Below is a small trained network, with its code and all its weights. Each question gives an input and a class and asks what happens when units are switched off, that is, made to give their printed mean instead of their output.

import numpy as np


def w(rows, s, z=0):
    codes = np.array(rows[::2]) - 128.0
    scale = np.full(codes.shape[1], s)
    scale[-1] = z or s
    return codes * scale


def f(y):
    return np.maximum(y, 0)


def log_softmax(a):
    a = a - a.max(-1, keepdims=True)
    return a - np.log(np.exp(a).sum(-1, keepdims=True))


def net(x, mask):
    res = np.array(x, float).reshape(1, 8) / 4 @ E
    y = f(res @ A[0][:, :-1].T + A[0][:, -1])
    res = res + np.where(mask, y, B[0][:, -1]) @ B[0][:, :-1]
    return log_softmax(res[-1] @ U[:, :-1].T + U[:, -1])


A, B = {}, {}
E = w([
[111,119,142,127,170,125,151,125,198],'x0',
[199,61,161,153,138,64,153,44,91],'x1',
[111,123,154,130,114,120,150,128,105],'x2',
[128,127,123,126,134,127,117,124,140],'x3',
[173,247,202,187,152,90,94,111,83],'x4',
[151,149,86,142,89,139,86,109,113],'x5',
[100,112,159,122,145,107,129,128,123],'x6',
[112,135,142,79,140,166,79,41,188],'x7',
],0.011)
A[0] = w([
[135,141,166,225,206,141,72,77,74,176],'neuron 0',
[85,122,147,64,134,135,16,151,105,252],'neuron 1',
[152,2,126,95,89,163,117,150,147,13],'neuron 2',
[176,63,152,212,72,77,98,233,167,2],'neuron 3',
[188,99,110,117,128,46,145,92,130,43],'neuron 4',
[190,79,161,122,107,97,125,94,137,108],'neuron 5',
[146,132,111,190,122,116,204,178,107,199],'neuron 6',
[81,44,80,129,83,125,126,123,137,15],'neuron 7',
],0.0085,0.0021)
B[0] = w([
[147,72,162,119,169,175,89,170,101,255],'neuron 0',
[56,121,66,43,97,165,103,136,72,217],'neuron 1',
[176,147,157,128,118,162,137,69,2,248],'neuron 2',
[120,22,97,106,125,43,53,96,168,210],'neuron 3',
[75,229,70,41,100,112,195,204,108,221],'neuron 4',
[61,138,86,47,111,49,185,239,144,216],'neuron 5',
[178,70,130,116,85,129,74,138,145,245],'neuron 6',
[186,174,120,212,190,219,93,128,66,231],'neuron 7',
],0.0091,0.0073)
U = w([
[75,187,72,103,50,150,213,227,161,118],'0',
[221,130,199,240,252,199,91,80,48,17],'1',
[136,1,144,91,53,132,50,48,201,254],'2',
],0.0068,0.0033)

Each question gives the input, the list of numbers given to net, and the class t.
The units are the neurons (one row each of A and B). Each row of codes is followed by its name. A weight is (code - 128) times the scale printed after its matrix; where a second scale follows, it is the last column's (A, B and U).
mask holds one flag per neuron, in row order. A switched-off neuron (its flag False) gives its mean, the last column of its row in B, instead of its output. The means were averaged over made-up inputs and are rounded, as every weight is.
A unit's drop is (log p(t) with every unit on - log p(t) with that unit switched off) / (log p(t) with every unit on - log p(t) with every unit switched off).
The circuit of an input: a set's keep is (log p(t) with only the set's units on - log p(t) with every unit switched off) / (log p(t) with every unit on - log p(t) with every unit switched off). Starting from all 8 units, units are removed one at a time, each time the one whose removal leaves the highest keep (on an exact tie, the one counted first), for as long as the keep stays at least 0.8.
circuit, biggest first: the units of the circuit, biggest drop first
most important unit: the unit with the biggest drop
k most important neurons: the k neurons with the biggest drops, biggest first
drop of u: that unit's drop, to one decimal
input [-5,-3,5,7,-7,0,4,4], class 1: circuit, biggest first -> (neuron 7; neuron 2)
input [-8,7,3,7,7,1,8,6], class 0: circuit, biggest first -> (neuron 5; neuron 4)
input [3,-6,1,3,-8,2,-5,-2], class 1: circuit, biggest first -> (neuron 7; neuron 2)
input [-1,-5,5,1,-3,0,1,-6], class 2: circuit, biggest first -> (neuron 4; neuron 3; neuron 6)
input [0,-5,-8,4,-5,-2,-1,-8], class 2: most important unit -> neuron 3
input [-7,1,0,5,-2,-6,1,1], class 1: 3 most important neurons -> (neuron 4; neuron 3; neuron 5)
input [-6,-1,-1,-2,-2,-5,5,-3], class 2: 2 most important neurons -> (neuron 4; neuron 5)
input [8,0,6,-1,-3,-2,6,-5], class 2: circuit, biggest first -> (neuron 3; neuron 4)
input [5,5,3,-5,-4,1,-6,1], class 0: 2 most important neurons -> (neuron 5; neuron 4)
input [2,6,6,-4,-4,-3,-8,-4], class 0: 3 most important neurons -> (neuron 4; neuron 5; neuron 0)
input [-1,6,-7,-7,-2,6,3,1], class 0: circuit, biggest first -> (neuron 4; neuron 5)
input [-1,-7,1,4,-1,5,8,-8], class 2: 2 most important neurons -> (neuron 3; neuron 4)
input [8,-3,7,3,5,-8,8,-8], class 2: drop of neuron 3 -> 0.2
input [-7,7,-3,-7,5,-5,-4,3], class 0: most important unit -> neuron 5
input [3,7,-4,-7,-7,3,3,-6], class 0: drop of neuron 1 -> -0.1
input [8,-5,1,-8,-8,0,5,1], class 1: drop of neuron 2 -> 0.1
